Below are the code and all the weights of a small trained network. Each question names an input and a class and asks about switching units off, where a switched-off unit gives its printed mean instead of its output.

import numpy as np


def w(rows, s, z=0):
    codes = np.array(rows[::2]) - 128.0
    scale = np.full(codes.shape[1], s)
    scale[-1] = z or s
    return codes * scale


def f(y):
    return y / 2 * (1 + np.tanh(0.7978845608 * (y + 0.044715 * y**3)))


def log_softmax(a):
    a = a - a.max(-1, keepdims=True)
    return a - np.log(np.exp(a).sum(-1, keepdims=True))


def net(x, mask):
    res = np.array(x, float).reshape(1, 5) / 4 @ E
    y = f(res @ A[0][:, :-1].T + A[0][:, -1])
    res = res + np.where(mask, y, B[0][:, -1]) @ B[0][:, :-1]
    return log_softmax(res[-1] @ U[:, :-1].T + U[:, -1])


A, B = {}, {}
E = w([
[18,133,125,254],'x0',
[140,209,186,180],'x1',
[123,102,170,117],'x2',
[101,89,195,92],'x3',
[146,92,164,140],'x4',
],0.0077)
A[0] = w([
[39,84,153,67,183],'n1',
[107,103,120,196,93],'n2',
[95,157,102,122,113],'n3',
[110,112,165,112,221],'n4',
[128,220,90,112,106],'n5',
[171,136,164,176,39],'n6',
[171,154,143,160,183],'n7',
[167,131,148,54,85],'n8',
[229,135,73,128,120],'n9',
[68,120,156,135,136],'n10',
[109,109,170,106,239],'n11',
[134,115,70,130,171],'n12',
[103,126,100,167,97],'n13',
[92,139,154,155,3],'n14',
[162,190,177,166,119],'n15',
[81,8,45,134,133],'n16',
[134,118,113,164,131],'n17',
[113,161,90,142,100],'n18',
[139,159,132,89,64],'n19',
[151,59,118,139,175],'n20',
[192,151,139,97,97],'n21',
[98,122,142,161,76],'n22',
[148,113,186,85,155],'n23',
[140,124,208,156,137],'n24',
[136,142,135,89,72],'n25',
[133,42,91,117,41],'n26',
[114,123,91,109,219],'n27',
[194,130,131,121,61],'n28',
[121,119,149,159,15],'n29',
[132,207,168,135,136],'n30',
[119,70,71,110,125],'n31',
],0.016,0.0032)
B[0] = w([
[141,196,180,106,237],'n1',
[108,35,182,144,209],'n2',
[135,93,208,206,143],'n3',
[142,166,170,177,189],'n4',
[167,148,148,153,191],'n5',
[84,122,94,77,156],'n6',
[114,205,134,49,184],'n7',
[125,63,164,184,254],'n8',
[113,91,239,197,237],'n9',
[188,91,147,158,198],'n10',
[133,181,149,181,205],'n11',
[169,171,194,63,164],'n12',
[104,89,140,192,176],'n13',
[134,79,86,102,166],'n14',
[220,147,2,35,224],'n15',
[114,167,78,86,254],'n16',
[117,128,144,168,148],'n17',
[153,105,193,183,156],'n18',
[76,67,115,153,160],'n19',
[138,203,96,127,177],'n20',
[115,57,172,151,223],'n21',
[151,80,96,157,174],'n22',
[114,140,120,160,229],'n23',
[144,175,123,92,206],'n24',
[84,62,147,110,158],'n25',
[178,148,49,81,185],'n26',
[91,160,177,89,167],'n27',
[96,94,87,169,181],'n28',
[154,95,105,109,138],'n29',
[174,200,1,56,214],'n30',
[179,198,71,39,190],'n31',
],0.0062,0.0066)
U = w([
[129,249,98,126,86],'0',
[117,246,160,182,214],'1',
[102,144,155,199,4],'2',
],0.014,0.0038)

Each question gives the input, the list of numbers given to net, and the class t.
The units are the neurons (one row each of A and B). Each row of codes is followed by its name. A weight is (code - 128) times the scale printed after its matrix; where a second scale follows, it is the last column's (A, B and U).
mask holds one flag per neuron, in row order. A switched-off neuron (its flag False) gives its mean, the last column of its row in B, instead of its output. The means were averaged over made-up inputs and are rounded, as every weight is.
A unit's drop is (log p(t) with every unit on - log p(t) with that unit switched off) / (log p(t) with every unit on - log p(t) with every unit switched off).
The circuit of an input: a set's keep is (log p(t) with only the set's units on - log p(t) with every unit switched off) / (log p(t) with every unit on - log p(t) with every unit switched off). Starting from the 12 units with the biggest drops (on a tie, the unit counted first), units are removed one at a time, each time the one whose removal leaves the highest keep (on an exact tie, the one counted first), for as long as the keep stays at least 0.8.
units of the circuit, in order: the units of the circuit, biggest drop first
most important unit: the unit with the biggest drop
top k neurons: the k neurons with the biggest drops, biggest first
drop when u is switched off: that unit's drop, to one decimal
input [-7,4,5,4,3], class 2: top 2 neurons => (n8, n21)
input [-8,-6,-4,-7,-4], class 2: most important unit => n9
input [-2,8,-8,0,3], class 0: top 2 neurons => (n15, n30)
input [-6,-4,-1,-4,2], class 2: units of the circuit, in order => (n9, n8)
input [-6,-1,-2,-6,-7], class 1: top 3 neurons => (n12, n2, n5)
input [3,6,8,3,-7], class 0: units of the circuit, in order => (n30, n15)
input [5,-8,5,0,-5], class 0: top 2 neurons => (n16, n31)
input [-7,5,5,-5,-6], class 2: top 2 neurons => (n9, n21)
input [-3,-6,-2,-8,-6], class 1: top 2 neurons => (n9, n15)
input [-6,8,0,8,7], class 0: top 4 neurons => (n15, n30, n9, n24)
input [8,8,0,6,-1], class 0: drop when n30 is switched off => 0.5
input [6,1,8,-5,2], class 2: drop when n2 is switched off => 0.2
input [5,6,6,4,6], class 0: drop when n14 is switched off => 0.1
input [3,0,-4,-1,-5], class 2: most important unit => n1
input [3,8,3,-6,4], class 0: drop when n15 is switched off => 0.1
